[  89   -5   15 -106   15  -33   52   16   13  -27   15   37  -10  -61
  -65  -46   -9   18  -20  -20  -92   62  100  -12  -21  -32   -2  -75
   -9  -80    0    7   20  -26  -77   74   12  114   78  -41    0] = Z_943
[  89    0   15 -106   15  -33   52   16   13  -27   15   37  -10  -61
  -65  -46   -9   18  -20  -18  -92   62   82  -12  -22  -32   -2  -75
   -9  -80   -1    7    9  -26  -77   74   12  114   78  -41    0] = Z_938
[  89   -5   15 -106   15  -33   52   16   13  -27   15   37  -10  -61
  -65  -46   -9   18  -20  -18  -92   62  100  -12  -22  -32   -2  -75
   -9  -80    0    7   22  -26  -77   74   12  114   78  -41    0] = Z_545
find: [  89   -5   15 -106   15  -33   52   16   13  -27   15   37  -10  -61
  -65  -46   -9   18  -20  -18  -92   62  100  -12  -22  -32   -2  -75
   -9  -80    0    7   22  -26  -77   74   12  114   78  -41    0] : Z_545
find: [  89   -1   16 -106   15  -33   51   16   12  -27   15   37  -10  -60
  -65  -46   -7   19  -20  -18  -93   62   83  -11  -20  -33   -1  -75
  -10  -80   -1    7    8  -26  -77   76   12  113   80  -41   -1] : Z_938

[  -7   26 -116  -72   -6  -63   23   16  -40    1   20   -9  -65   -1
  -58  -35] -> Z_217
[   7  -21 -115  -54   14   33   -7    2   -2    5   -3   -1   -5  -19
   31  -52] -> Z_621
[  -7   26 -116  -72   -6  -63   23   16  -40   28   20   -9  -65  -30
  -58  -35] -> Z_393
[ 22 -16 -64 -31 -39 -83  27  16 -14 -18  25  31 -60  -9 -73 -19] -> Z_693
[ 22 -16 -64 -31 -39 -83  27  18 -14 -18  25  31 -60  -9 -73 -19] -> Z_359
[-11 -35  54  20  12  37 -32  13  -1 -28  10 -32  23  16  41  26] -> Z_168
find: [  -7   26 -116  -71   -6  -63   23   16  -40   28   19   -9  -64  -29
  -58  -35] : Z_393
find: [-11 -36  54  20  13  37 -33  12   0 -28  11 -32  23  16  43  26] : Z_168
find: [  -6   27 -116  -71   -6  -65   23   14  -40    1   21  -10  -65   -1
  -59  -35] : Z_217
find: [ 22 -16 -64 -31 -39 -83  27  16 -14 -18  25  31 -60  -9 -73 -19] : Z_693

[ -4 -60 -92 -43 -54  81  87 -86] -> Z_825
[-66 -92  18 117  67  47  58  59] -> Z_158
[-102  -75   13  -30  -13  -90   49   84] -> Z_536
[ 10 -67  61  -3 -12 -64 -28  71] -> Z_664
[-110    3  -62  -60   90   24  107 -110] -> Z_424
[ -2  31  27 -63 -38 -93  83 -43] -> Z_482
[-72 -40 -91 108 -27  48  30   1] -> Z_823
[ -35    4   86 -100  -61  -34   24  114] -> Z_569
find: [-67 -92  18 117  67  47  58  59] : Z_158
find: [ -1  33  26 -63 -38 -95  84 -44] : Z_482
find: [-104  -77   14  -31  -13  -91   50   84] : Z_536
find: [-72 -41 -92 108 -27  48  29   1] : Z_823
find: [ 10 -67  61  -3 -12 -64 -28  71] : Z_664

[ 25 -65 -18   6  97  31  32  -5 106 -29]  Z_828
[ 36  41 -16 -21  -7 -27 -31  -8  60   8]  Z_19
[ 36  41 -16 -21 -28 -27 -31  -8  60   8]  Z_82
find: [ 35  41 -16 -21  -7 -27 -31  -8  60   8] : Z_19
find: [ 36  41 -16 -21 -28 -26 -31  -8  61   9] : Z_82

[-23  -1   4   6  -3  10 -10  19  -8 -31  16   0 -13  -5 -22   3  18  -5
 -15   5   2   0   1  -6  16  -3] = Z_640
[ -8   6  36  -9  11  -5   8   4  -7  34 -14  22  -8  20 -56 -25 -11  -3
  34  16   8  24   7   1 -22  14] = Z_285
[-20   2   3   4  -1   7 -11  20  -6 -30  14  -1 -12  -8 -23   6  17  -6
 -13   5   3   0  -1  -6  14  -2] = Z_344
[ 51   7   6 -14  51  23 -14 -21 -14   4  -3  34  23  31  -6 -16   5   2
  31   2 -26   2  16 -10  -9  -9] = Z_733
[ -91   -2   72    5  -50  -45   33   44    6   86  -27    4  -51    7
 -123  -31  -39  -13   46   34   62   56   -2   16  -44   41] = Z_263
[-17   3  34  -3   3  -7   8   8  -8  39 -13  21 -11  23 -60 -20 -12  -1
  35  19  13  24   8   1 -26  12] = Z_516
[-16   7  36 -10   5  -7   5   5  -7  36 -12  21 -12  18 -59 -22 -12  -3
  35  15  16  24   5   4 -24  16] = Z_963
[-20   0  -2   4  -2   6  -9  18  -5 -31  16  -2 -13 -10 -23   8  15  -9
 -14   6   2   2  -2  -8  18  -5] = Z_248
[-50   3  53  -3 -19 -24  21  28  -1  58 -20  13 -30  12 -91 -24 -25  -6
  41  27  39  38   1   8 -35  28] = Z_971
[ 65   5  -2 -20  65  29 -21 -32 -15 -11  -4  38  33  37  12 -15   9   4
  28  -1 -35  -8  19 -14  -1 -13] = Z_42
find: [-18   3  34  -3   3  -7   8   8  -7  39 -13  21 -11  24 -60 -19 -11  -1
  35  19  13  24   8   1 -26  12] : Z_516
find: [-50   4  53  -3 -19 -25  21  28  -2  58 -20  12 -30  12 -91 -24 -25  -5
  41  27  39  37   1   8 -34  28] : Z_971
find: [-23   1   4   5  -3  10 -10  20  -9 -31  17  -1 -12  -6 -22   2  18  -5
 -15   6   1   1   2  -6  16  -3] : Z_640
find: [-19   3   3   4  -1   7 -12  20  -6 -30  13  -2 -11  -8 -23   6  17  -6
 -13   5   3   0  -1  -6  15  -2] : Z_344
find: [-20   2   3   4  -1   7 -11  20  -6 -30  14  -1 -12  -8 -23   6  17  -6
 -13   5   3   0  -1  -6  14  -2] : Z_344

[  4 -82  59 -11  90  34   6  57   6  61   4  25  21] : Z_502
[  2  71 -56  80 -85 -48  23 -48  24 -52  -9 -34 -21] : Z_299
[  4 -82  59 -99  90  34   6  57   6  61   4  25  21] : Z_151
find: [  2  73 -55  81 -86 -48  23 -50  23 -54  -9 -35 -22] : Z_299
find: [  4 -83  60 -10  91  34   4  56   5  61   3  26  21] : Z_502
find: [  5 -82  59 -97  90  34   5  57   6  61   3  27  19] : Z_151

[-51  57  26  36   2 -20   1  31   4  33] -> Z_801
[-33  43 -29 -78  21  58  86  31  25 -89] -> Z_519
[ 24 -23 -17 -26  28  73  37  -1  44  14] -> Z_98
[-13 -20  -6 -23  38  38   0 -35  32   9] -> Z_101
[-17 -10 -30 -13  56  43  22 -19  30 -21] -> Z_651
[ 13 -32  21   1  36  42  39 -34   8 -15] -> Z_854
[ 21  -7  26  22   6  20 -18 -37  24 -14] -> Z_662
[-34 -44  -7   4  31  20  16 -31   3 -21] -> Z_398
[-33 -35  15   4  37  35  14 -43  12 -19] -> Z_947
[-12 -37  16  34  30  16 -12 -46  -6 -19] -> Z_779
[ 26 -60  -1  30  19  24  -9 -23 -24 -22] -> Z_764
[ 23 -17  -4  63  22  27 -21  -8   4 -39] -> Z_414
find: [ 24 -60  -1  29  21  25  -8 -24 -23 -23] : Z_764
find: [-13 -20  -6 -23  38  39  -1 -36  32   8] : Z_101
find: [ 14 -33  20   2  37  41  38 -34   7 -16] : Z_854

